Below is a small trained network, with its code and all its weights. Each question gives an input and a target symbol and asks what happens when units are switched off, that is, made to give their printed mean instead of their output.

import numpy as np


def w(rows, s, z=0):
    codes = np.array(rows[::2]) - 128.0
    scale = np.full(codes.shape[1], s)
    scale[-1] = z or s
    return codes * scale


def f(y):
    return y / 2 * (1 + np.tanh(0.7978845608 * (y + 0.044715 * y**3)))


def softmax(a):
    e = np.exp(a - a.max(-1, keepdims=True))
    return e / e.sum(-1, keepdims=True)


def log_softmax(a):
    a = a - a.max(-1, keepdims=True)
    return a - np.log(np.exp(a).sum(-1, keepdims=True))


def net(x, mask):
    ids = ['γδεζηθλξτφψ'.index(c) for c in x.split()]
    T = len(ids)
    res = E[ids] + P[:T]
    u = 0
    for l in range(2):
        q, k, v = (res @ M[l].T for M in (Q, K, V))
        z = softmax(np.where(np.tri(T) > 0, q @ k.T / 2**0.5, -1e9)) @ v
        res = res + np.where(mask[u], z, O[l][:, -1]) @ O[l][:, :-1]
        u += 1
        y = f(res @ A[l][:, :-1].T + A[l][:, -1])
        res = res + np.where(mask[u : u + 12], y, B[l][:, -1]) @ B[l][:, :-1]
        u += 12
    return log_softmax(res[-1] @ U[:, :-1].T + U[:, -1])


Q, K, V, O, A, B = {}, {}, {}, {}, {}, {}
E = w([
[152,175,138,76,211,168],'γ',
[190,77,121,119,212,119],'δ',
[141,113,97,215,206,176],'ε',
[151,181,133,99,63,169],'ζ',
[85,176,145,121,29,179],'η',
[131,94,172,191,118,28],'θ',
[109,99,57,187,98,93],'λ',
[4,96,151,109,112,173],'ξ',
[54,193,82,79,56,192],'τ',
[178,52,143,149,149,190],'φ',
[216,115,72,101,122,133],'ψ',
],0.021)
P = w([
[137,187,240,255,158,173],'0',
[143,102,123,123,126,94],'1',
[139,108,115,118,116,95],'2',
[134,105,110,113,113,96],'3',
[119,103,105,111,106,98],'4',
[109,98,100,103,98,104],'5',
[105,98,96,98,97,103],'6',
[99,102,94,95,89,104],'7',
[94,97,87,94,90,106],'8',
[87,92,87,84,84,108],'9',
[80,95,81,84,84,110],'10',
[78,83,82,82,77,111],'11',
[74,82,81,82,75,114],'12',
[72,86,82,84,75,116],'13',
],0.0096)
Q[0] = w([
[88,43,110,120,118,19],'L0H0',
[160,179,155,154,2,225],'L0H0',
],0.01)
K[0] = w([
[142,62,44,159,109,39],'L0H0',
[88,238,254,126,114,84],'L0H0',
],0.0099)
V[0] = w([
[158,93,2,77,69,98],'L0H0',
[72,160,133,163,100,200],'L0H0',
],0.0072)
O[0] = w([
[108,183,45,135,140,33,92],'L0H0',
[189,254,186,222,156,145,254],'L0H0',
],0.0065,0.0033)
A[0] = w([
[64,158,120,149,111,139,125],'L0N0',
[146,109,176,149,165,54,93],'L0N1',
[198,109,114,168,138,163,86],'L0N2',
[115,200,94,124,102,129,106],'L0N3',
[127,96,92,181,91,100,23],'L0N4',
[99,132,128,181,247,177,221],'L0N5',
[124,143,129,126,170,192,120],'L0N6',
[110,168,77,106,131,141,254],'L0N7',
[130,131,172,130,110,168,3],'L0N8',
[132,83,135,123,149,117,60],'L0N9',
[176,111,106,167,150,112,96],'L0N10',
[174,102,143,138,205,169,171],'L0N11',
],0.014,0.0042)
B[0] = w([
[240,137,131,147,178,88,232],'L0N0',
[94,141,253,173,189,162,158],'L0N1',
[181,150,52,111,101,163,199],'L0N2',
[88,95,224,152,106,55,234],'L0N3',
[173,161,133,168,156,140,170],'L0N4',
[50,42,125,149,38,33,254],'L0N5',
[154,61,186,215,56,121,211],'L0N6',
[158,114,175,142,90,186,238],'L0N7',
[109,92,152,127,94,198,213],'L0N8',
[147,218,157,184,207,91,158],'L0N9',
[169,30,132,217,161,160,189],'L0N10',
[118,112,95,5,37,65,250],'L0N11',
],0.0068,0.0071)
Q[1] = w([
[153,232,114,231,76,255],'L1H0',
[107,85,57,184,184,179],'L1H0',
],0.0072)
K[1] = w([
[255,117,234,222,88,103],'L1H0',
[172,161,35,225,219,82],'L1H0',
],0.0076)
V[1] = w([
[91,97,172,192,134,64],'L1H0',
[132,255,156,182,157,74],'L1H0',
],0.0057)
O[1] = w([
[228,53,161,228,185,1,216],'L1H0',
[173,124,150,36,140,102,2],'L1H0',
],0.0079,0.011)
A[1] = w([
[87,110,120,143,188,162,163],'L1N0',
[145,106,87,167,152,91,11],'L1N1',
[80,119,181,129,99,87,89],'L1N2',
[154,76,157,85,107,168,144],'L1N3',
[121,116,144,157,167,169,82],'L1N4',
[141,91,104,108,148,83,182],'L1N5',
[150,129,105,127,101,114,98],'L1N6',
[204,120,156,128,152,154,1],'L1N7',
[152,134,149,121,125,155,209],'L1N8',
[138,144,179,112,144,143,35],'L1N9',
[86,250,142,114,99,153,144],'L1N10',
[111,198,164,50,99,62,76],'L1N11',
],0.016,0.0072)
B[1] = w([
[153,189,79,47,40,125,144],'L1N0',
[151,130,88,112,200,184,244],'L1N1',
[152,186,77,67,175,125,254],'L1N2',
[115,111,166,72,184,175,206],'L1N3',
[31,74,69,87,149,133,154],'L1N4',
[95,134,176,139,89,147,236],'L1N5',
[43,200,168,112,118,134,170],'L1N6',
[46,142,2,130,106,145,173],'L1N7',
[152,78,133,64,150,75,180],'L1N8',
[142,173,26,147,116,170,151],'L1N9',
[93,177,157,117,186,86,144],'L1N10',
[18,79,83,127,161,139,137],'L1N11',
],0.0095,0.013)
U = w([
[112,190,219,118,171,198,97],'γ',
[42,140,148,81,93,57,144],'δ',
[53,73,58,189,63,48,27],'ε',
[49,204,180,183,90,138,157],'ζ',
[152,142,163,203,168,185,81],'η',
[160,196,66,91,122,255,102],'θ',
[177,143,199,165,50,54,254],'λ',
[197,1,174,97,163,25,160],'ξ',
[67,155,124,108,204,105,40],'τ',
[189,108,78,119,54,38,208],'φ',
[73,111,222,173,111,205,115],'ψ',
],0.0073,0.005)

Each question gives the input, a string of symbols that net reads in full, and the target symbol t.
The units are the heads (2 rows each of Q, K, V and O) and the neurons (one row each of A and B). Each row of codes is followed by its name. A weight is (code - 128) times the scale printed after its matrix; where a second scale follows, it is the last column's (O, A, B and U).
mask holds one flag per unit, layer by layer, with each layer's heads first. A switched-off unit (its flag False) gives its mean, the last column of its rows in O or B, instead of its output. The means were averaged over made-up inputs and are rounded, as every weight is.
A unit's drop is (log p(t) with every unit on - log p(t) with that unit switched off) / (log p(t) with every unit on - log p(t) with every unit switched off).
The circuit of an input: a set's keep is (log p(t) with only the set's units on - log p(t) with every unit switched off) / (log p(t) with every unit on - log p(t) with every unit switched off). Starting from the 12 units with the biggest drops (on a tie, the unit counted first), units are removed one at a time, each time the one whose removal leaves the highest keep (on an exact tie, the one counted first), for as long as the keep stays at least 0.8.
units of the circuit, in order: the units of the circuit, biggest drop first
unit that matters most: the unit with the biggest drop
top k neurons: the k neurons with the biggest drops, biggest first
k most important neurons of layer l: the k neurons of layer l with the biggest drops, biggest first
input δ η δ τ φ η θ ζ, target λ: top 4 neurons => [L0N11; L0N6; L0N5; L0N1]
input λ η ζ η ζ η, target τ: top 2 neurons => [L1N11; L0N5]
input λ φ τ, target τ: units of the circuit, in order => [L0N3; L1N11; L0H0; L1N2]
input δ η ζ ζ, target λ: 4 most important neurons of layer 0 => [L0N11; L0N6; L0N5; L0N3]
input τ δ ψ φ φ, target ψ: unit that matters most => L1N2
input ε ε ζ φ φ δ η γ φ ζ γ ξ λ, target η: units of the circuit, in order => [L1N1; L0N4; L0N11]
input η ε θ γ θ ξ ζ, target θ: top 3 neurons => [L1N7; L1N9; L0N5]
input λ θ η φ η, target τ: top 2 neurons => [L0N3; L1N11]
input δ θ ε, target ε: 2 most important neurons of layer 0 => [L0N5; L0N11]
input ε δ τ η η η, target η: top 3 neurons => [L0N5; L0N6; L1N1]
input φ φ τ τ θ ε η η θ ξ η ε ζ η, target ζ: units of the circuit, in order => [L1H0; L0H0; L0N11; L1N10]
input φ φ ζ θ η γ ξ η ζ ε δ ε δ ζ, target ζ: 2 most important neurons of layer 0 => [L0N11; L0N2]
input ξ ψ ζ τ ψ λ φ θ ψ η, target ε: 4 most important neurons of layer 0 => [L0N6; L0N5; L0N11; L0N0]
input δ θ ψ, target θ: unit that matters most => L0N3
input λ τ ψ η η ζ η τ, target τ: top 3 neurons => [L1N11; L0N5; L0N10]
input η τ φ φ φ η δ γ, target δ: units of the circuit, in order => [L1N1; L1H0; L0N5]
input ξ γ η δ η ε η ε δ ε, target ε: top 2 neurons => [L0N5; L1N3]
input τ τ λ ζ, target φ: 3 most important neurons of layer 1 => [L1N7; L1N8; L1N1]
input γ φ ψ δ ε η ζ, target ψ: top 3 neurons => [L0N6; L0N11; L0N5]
input η ε λ ξ ε φ φ θ φ φ γ η, target θ: top 4 neurons => [L1N7; L1N9; L0N5; L0N0]
input η γ φ, target ψ: unit that matters most => L1N3
input η γ ε η, target θ: 3 most important neurons of layer 1 => [L1N7; L1N9; L1N3]
input τ η δ τ, target φ: top 2 neurons => [L1N7; L0N3]
